Here is a tiny trained network, its code and every weight. The questions are about switching its units off for an input and a class, where a switched-off unit gives its printed mean instead of its output.

import numpy as np


def w(rows, s, z=0):
    codes = np.array(rows[::2]) - 128.0
    scale = np.full(codes.shape[1], s)
    scale[-1] = z or s
    return codes * scale


def f(y):
    return np.maximum(y, 0)


def log_softmax(a):
    a = a - a.max(-1, keepdims=True)
    return a - np.log(np.exp(a).sum(-1, keepdims=True))


def net(x, mask):
    res = np.array(x, float).reshape(1, 5) / 4 @ E
    y = f(res @ A[0][:, :-1].T + A[0][:, -1])
    res = res + np.where(mask, y, B[0][:, -1]) @ B[0][:, :-1]
    return log_softmax(res[-1] @ U[:, :-1].T + U[:, -1])


A, B = {}, {}
E = w([
[254,123,86,64,170],'x0',
[137,54,66,176,27],'x1',
[206,144,203,238,121],'x2',
[103,57,99,157,226],'x3',
[127,121,135,125,125],'x4',
],0.0097)
A[0] = w([
[67,101,136,91,116,99],'N0',
[119,85,140,134,147,191],'N1',
[139,140,167,174,131,92],'N2',
[139,142,142,109,187,130],'N3',
[86,167,168,122,172,207],'N4',
[110,175,138,38,52,144],'N5',
[63,168,152,191,106,90],'N6',
[132,110,187,158,111,110],'N7',
[29,111,160,117,107,110],'N8',
[85,163,177,111,158,86],'N9',
[181,126,118,57,139,78],'N10',
[206,134,167,176,145,130],'N11',
[121,107,88,151,101,53],'N12',
[119,89,139,165,164,99],'N13',
[137,100,126,177,171,124],'N14',
[149,135,151,244,146,40],'N15',
[138,142,164,114,160,41],'N16',
[70,50,87,117,198,125],'N17',
[91,142,141,185,137,121],'N18',
[155,60,138,171,68,105],'N19',
[137,86,138,59,121,90],'N20',
[102,73,94,127,92,91],'N21',
[150,134,92,151,159,187],'N22',
[125,173,132,120,92,3],'N23',
[125,157,130,126,149,25],'N24',
[173,155,94,132,170,155],'N25',
[102,67,130,133,150,101],'N26',
[101,95,143,135,247,133],'N27',
[48,153,156,173,144,100],'N28',
[121,213,129,111,110,113],'N29',
[121,75,86,167,123,156],'N30',
[66,139,49,46,147,116],'N31',
[136,89,97,104,84,153],'N32',
[94,144,162,114,140,59],'N33',
[135,207,120,155,97,159],'N34',
[170,118,116,125,157,78],'N35',
[62,116,139,165,123,117],'N36',
[190,85,136,113,146,83],'N37',
],0.014,0.0074)
B[0] = w([
[107,90,76,166,219,182],'N0',
[133,175,121,108,106,178],'N1',
[8,113,85,113,168,172],'N2',
[134,34,186,68,93,188],'N3',
[119,53,196,36,119,226],'N4',
[87,203,138,186,46,236],'N5',
[215,159,88,115,169,205],'N6',
[110,137,94,149,145,172],'N7',
[233,163,74,116,202,214],'N8',
[148,82,174,42,116,185],'N9',
[225,134,109,129,156,195],'N10',
[14,67,1,128,119,211],'N11',
[139,40,178,56,90,154],'N12',
[136,207,146,191,35,166],'N13',
[107,204,131,146,44,175],'N14',
[44,80,58,128,160,198],'N15',
[120,79,147,67,95,150],'N16',
[113,234,139,169,13,227],'N17',
[203,179,105,95,173,182],'N18',
[137,64,189,35,85,196],'N19',
[139,128,51,124,198,169],'N20',
[120,69,191,50,140,182],'N21',
[164,128,118,138,103,179],'N22',
[113,207,124,175,73,141],'N23',
[167,60,192,77,167,133],'N24',
[202,138,97,156,146,191],'N25',
[101,201,143,187,83,165],'N26',
[96,156,157,112,28,227],'N27',
[219,136,105,143,170,204],'N28',
[83,139,164,129,52,184],'N29',
[137,86,202,34,115,193],'N30',
[30,80,69,167,193,254],'N31',
[132,121,177,106,121,191],'N32',
[162,140,178,112,129,153],'N33',
[121,188,132,135,62,190],'N34',
[194,148,98,161,148,159],'N35',
[189,174,90,91,171,192],'N36',
[205,189,123,113,171,171],'N37',
],0.0076,0.012)
U = w([
[87,184,115,142,21,56],'0',
[224,109,61,116,174,17],'1',
[2,48,33,117,171,62],'2',
[108,40,197,43,106,9],'3',
[110,110,128,133,100,245],'4',
],0.0091,0.011)

Each question gives the input, the list of numbers given to net, and the class t.
The units are the neurons (one row each of A and B). Each row of codes is followed by its name. A weight is (code - 128) times the scale printed after its matrix; where a second scale follows, it is the last column's (A, B and U).
mask holds one flag per neuron, in row order. A switched-off neuron (its flag False) gives its mean, the last column of its row in B, instead of its output. The means were averaged over made-up inputs and are rounded, as every weight is.
A unit's drop is (log p(t) with every unit on - log p(t) with that unit switched off) / (log p(t) with every unit on - log p(t) with every unit switched off).
The circuit of an input: a set's keep is (log p(t) with only the set's units on - log p(t) with every unit switched off) / (log p(t) with every unit on - log p(t) with every unit switched off). Starting from the 12 units with the biggest drops (on a tie, the unit counted first), units are removed one at a time, each time the one whose removal leaves the highest keep (on an exact tie, the one counted first), for as long as the keep stays at least 0.8.
units of the circuit, in order: the units of the circuit, biggest drop first
most important unit: the unit with the biggest drop
k most important neurons: the k neurons with the biggest drops, biggest first
drop of u: that unit's drop, to one decimal
input [-3,-2,-8,-6,7], class 2: units of the circuit, in order -> (N31)
input [-8,-6,5,-5,3], class 1: units of the circuit, in order -> (N6, N28)
input [-3,-5,0,1,-2], class 3: units of the circuit, in order -> (N4, N9)
input [2,-6,-5,8,3], class 0: 2 most important neurons -> (N17, N27)
input [3,7,6,-1,5], class 3: 2 most important neurons -> (N19, N31)
input [-6,0,7,-3,-1], class 2: 2 most important neurons -> (N15, N2)
input [-1,-5,8,7,1], class 2: 3 most important neurons -> (N15, N11, N2)
input [-5,-6,1,2,6], class 3: 2 most important neurons -> (N4, N9)
input [-8,5,0,8,6], class 0: 3 most important neurons -> (N17, N26, N13)
input [4,8,-7,-3,6], class 3: 3 most important neurons -> (N21, N32, N11)
input [0,-4,7,4,5], class 2: 2 most important neurons -> (N11, N15)
input [5,-1,-6,-2,0], class 2: 2 most important neurons -> (N31, N8)
input [0,8,-6,-1,-4], class 3: 2 most important neurons -> (N21, N30)
input [-4,-7,-1,6,1], class 3: 4 most important neurons -> (N4, N9, N3, N5)
input [-3,-5,5,7,6], class 0: most important unit -> N27
input [-8,8,1,4,-7], class 1: drop of N8 -> 0.3
input [1,-5,-6,7,5], class 0: drop of N27 -> 0.5
input [-8,-5,-5,0,-1], class 1: drop of N8 -> 0.2
